Below is a small trained network, with its code and all its weights. Each question gives an input and a class and asks what happens when units are switched off, that is, made to give their printed mean instead of their output.

import numpy as np


def w(rows, s, z=0):
    codes = np.array(rows[::2]) - 128.0
    scale = np.full(codes.shape[1], s)
    scale[-1] = z or s
    return codes * scale


def f(y):
    return np.maximum(y, 0)


def log_softmax(a):
    a = a - a.max(-1, keepdims=True)
    return a - np.log(np.exp(a).sum(-1, keepdims=True))


def net(x, mask):
    res = np.array(x, float).reshape(1, 4) / 4 @ E
    y = f(res @ A[0][:, :-1].T + A[0][:, -1])
    res = res + np.where(mask, y, B[0][:, -1]) @ B[0][:, :-1]
    return log_softmax(res[-1] @ U[:, :-1].T + U[:, -1])


A, B = {}, {}
E = w([
[97,143,84,113,107,162,160,82,205,79,70],'x0',
[92,39,97,87,47,127,170,47,104,163,78],'x1',
[2,73,116,191,147,105,113,72,172,136,170],'x2',
[97,146,213,29,59,201,88,127,184,100,170],'x3',
],0.012)
A[0] = w([
[89,105,143,46,88,155,105,66,97,99,135,163],'neuron 1',
[81,124,131,164,159,177,154,44,168,96,174,169],'neuron 2',
[83,55,198,68,96,146,139,48,146,105,130,157],'neuron 3',
[123,151,162,248,202,102,109,93,154,162,216,254],'neuron 4',
[104,71,135,42,37,160,108,117,171,103,128,160],'neuron 5',
[128,103,152,62,48,129,191,73,195,142,41,215],'neuron 6',
[68,114,148,114,75,202,131,86,148,155,88,116],'neuron 7',
[135,157,55,94,113,192,173,133,141,146,2,182],'neuron 8',
[191,90,68,142,129,86,231,217,65,64,79,211],'neuron 9',
[137,229,134,79,145,176,103,165,225,78,127,215],'neuron 10',
[113,155,111,156,94,77,146,152,73,143,86,151],'neuron 11',
[171,186,217,114,145,171,81,190,142,93,157,141],'neuron 12',
[138,159,180,128,158,91,109,218,96,194,226,181],'neuron 13',
[188,98,137,183,120,62,183,87,18,184,89,162],'neuron 14',
[158,192,176,110,127,117,64,206,183,95,207,147],'neuron 15',
[92,117,43,167,131,63,141,119,206,105,103,170],'neuron 16',
],0.0093,0.0039)
B[0] = w([
[139,131,144,100,103,111,126,118,111,140,194,206],'neuron 1',
[89,89,122,157,90,108,129,107,143,142,117,197],'neuron 2',
[135,107,121,104,82,98,113,136,124,177,169,223],'neuron 3',
[89,85,165,157,133,142,105,179,183,141,99,249],'neuron 4',
[92,137,120,67,9,163,149,155,83,168,160,230],'neuron 5',
[167,145,86,102,115,121,158,94,147,166,189,245],'neuron 6',
[130,127,124,125,124,112,131,120,126,176,156,201],'neuron 7',
[154,165,85,117,163,154,153,72,134,118,108,221],'neuron 8',
[173,152,104,137,193,119,98,113,111,98,122,239],'neuron 9',
[118,162,169,129,93,125,158,109,160,122,91,230],'neuron 10',
[193,132,124,162,143,137,103,120,138,157,139,180],'neuron 11',
[128,136,180,91,104,170,90,128,116,73,111,223],'neuron 12',
[107,121,161,160,143,172,83,210,89,125,141,226],'neuron 13',
[163,153,94,160,144,127,116,149,89,139,133,247],'neuron 14',
[124,124,178,111,123,138,88,96,100,89,68,224],'neuron 15',
[114,82,98,160,110,112,146,84,180,132,90,212],'neuron 16',
],0.013,0.015)
U = w([
[184,180,6,130,194,112,148,47,125,107,76,191],'0',
[102,154,225,76,132,193,40,162,127,17,77,149],'1',
[117,102,111,71,62,94,124,108,100,208,228,68],'2',
[121,242,134,71,74,185,223,107,191,139,147,3],'3',
[50,50,102,196,136,92,143,110,207,143,85,218],'4',
[147,161,107,182,198,161,91,254,86,145,143,93],'5',
],0.0084,0.0023)

Each question gives the input, the list of numbers given to net, and the class t.
The units are the neurons (one row each of A and B). Each row of codes is followed by its name. A weight is (code - 128) times the scale printed after its matrix; where a second scale follows, it is the last column's (A, B and U).
mask holds one flag per neuron, in row order. A switched-off neuron (its flag False) gives its mean, the last column of its row in B, instead of its output. The means were averaged over made-up inputs and are rounded, as every weight is.
A unit's drop is (log p(t) with every unit on - log p(t) with that unit switched off) / (log p(t) with every unit on - log p(t) with every unit switched off).
The circuit of an input: a set's keep is (log p(t) with only the set's units on - log p(t) with every unit switched off) / (log p(t) with every unit on - log p(t) with every unit switched off). Starting from the 12 units with the biggest drops (on a tie, the unit counted first), units are removed one at a time, each time the one whose removal leaves the highest keep (on an exact tie, the one counted first), for as long as the keep stays at least 0.8.
circuit, biggest first: the units of the circuit, biggest drop first
k most important neurons: the k neurons with the biggest drops, biggest first
drop of u: that unit's drop, to one decimal
input [8,6,-5,-1], class 0: circuit, biggest first => (neuron 8)
input [2,-6,2,-5], class 4: circuit, biggest first => (neuron 16; neuron 4)
input [7,6,-4,-2], class 0: 2 most important neurons => (neuron 8; neuron 9)
input [5,6,-8,6], class 2: 2 most important neurons => (neuron 3; neuron 1)
input [0,-1,3,-8], class 4: 2 most important neurons => (neuron 4; neuron 16)
input [-7,-5,-3,-3], class 1: 2 most important neurons => (neuron 12; neuron 15)
input [8,-4,1,-3], class 4: 2 most important neurons => (neuron 16; neuron 14)
input [0,-1,-2,-5], class 0: 2 most important neurons => (neuron 13; neuron 9)
input [3,4,-6,5], class 2: 3 most important neurons => (neuron 3; neuron 1; neuron 5)
input [-5,0,-2,0], class 5: 2 most important neurons => (neuron 10; neuron 13)
input [0,1,0,-3], class 0: drop of neuron 13 => 0.3
input [8,3,-2,3], class 2: drop of neuron 12 => 0.1
input [5,-5,0,-2], class 1: drop of neuron 9 => -0.1
input [6,-4,-7,-1], class 1: circuit, biggest first => (neuron 12)
input [-1,-5,-7,-4], class 1: drop of neuron 12 => 0.5
